Here is a tiny trained network, its code and every weight. The questions are about switching its units off for an input and a class, where a switched-off unit gives its printed mean instead of its output.

import numpy as np


def w(rows, s, z=0):
    codes = np.array(rows[::2]) - 128.0
    scale = np.full(codes.shape[1], s)
    scale[-1] = z or s
    return codes * scale


def f(y):
    return np.maximum(y, 0)


def log_softmax(a):
    a = a - a.max(-1, keepdims=True)
    return a - np.log(np.exp(a).sum(-1, keepdims=True))


def net(x, mask):
    res = np.array(x, float).reshape(1, 2) / 4 @ E
    y = f(res @ A[0][:, :-1].T + A[0][:, -1])
    res = res + np.where(mask, y, B[0][:, -1]) @ B[0][:, :-1]
    return log_softmax(res[-1] @ U[:, :-1].T + U[:, -1])


A, B = {}, {}
E = w([
[8,24,97,121,137,244,178],'x0',
[145,87,210,179,198,15,189],'x1',
],0.014)
A[0] = w([
[111,72,28,125,117,194,97,140],'N0',
[88,195,23,61,35,174,29,79],'N1',
[80,73,152,156,120,137,146,17],'N2',
[129,118,184,167,191,99,235,193],'N3',
[93,114,108,93,73,204,104,128],'N4',
[180,235,139,117,12,106,58,251],'N5',
[104,83,191,179,152,91,170,98],'N6',
[93,174,93,114,113,181,36,33],'N7',
[57,29,45,86,103,159,214,149],'N8',
[145,150,47,107,2,153,87,130],'N9',
[64,27,167,175,139,132,189,70],'N10',
[211,156,162,227,182,68,120,156],'N11',
[204,209,143,128,71,106,31,218],'N12',
],0.011,0.0026)
B[0] = w([
[199,151,109,41,208,90,129,214],'N0',
[83,59,169,225,179,254,186,255],'N1',
[132,122,189,92,92,80,48,168],'N2',
[98,128,100,137,199,208,145,219],'N3',
[174,99,118,90,242,150,107,209],'N4',
[166,31,215,92,34,45,69,247],'N5',
[66,91,180,205,193,158,163,198],'N6',
[67,74,171,198,158,188,177,195],'N7',
[203,151,175,78,139,126,24,238],'N8',
[17,72,212,198,156,204,144,217],'N9',
[120,3,189,152,107,139,24,210],'N10',
[228,234,80,86,223,142,115,245],'N11',
[215,123,228,76,54,62,72,245],'N12',
],0.009,0.02)
U = w([
[79,115,118,93,69,11,96,156],'0',
[252,155,142,6,76,11,2,152],'1',
[112,153,14,154,27,37,191,2],'2',
[96,119,71,149,238,218,181,160],'3',
[170,235,119,103,197,56,238,101],'4',
[96,30,234,176,73,121,90,150],'5',
[20,221,78,122,60,77,219,2],'6',
],0.0087,0.0053)

Each question gives the input, the list of numbers given to net, and the class t.
The units are the neurons (one row each of A and B). Each row of codes is followed by its name. A weight is (code - 128) times the scale printed after its matrix; where a second scale follows, it is the last column's (A, B and U).
mask holds one flag per neuron, in row order. A switched-off neuron (its flag False) gives its mean, the last column of its row in B, instead of its output. The means were averaged over made-up inputs and are rounded, as every weight is.
A unit's drop is (log p(t) with every unit on - log p(t) with that unit switched off) / (log p(t) with every unit on - log p(t) with every unit switched off).
most important unit: the unit with the biggest drop
top k neurons: the k neurons with the biggest drops, biggest first
drop of u: that unit's drop, to one decimal
input [1,-4], class 3: most important unit	N12
input [6,2], class 1: top 3 neurons	(N1; N8; N9)
input [8,-5], class 3: top 4 neurons	(N5; N0; N4; N12)
input [7,-2], class 1: top 2 neurons	(N8; N0)
input [-1,1], class 1: top 2 neurons	(N1; N9)
input [7,1], class 1: top 2 neurons	(N8; N1)
input [3,-3], class 3: top 2 neurons	(N5; N12)
input [8,1], class 1: drop of N8	0.2
input [-1,0], class 1: drop of N9	0.2
input [-2,2], class 1: drop of N9	0.1
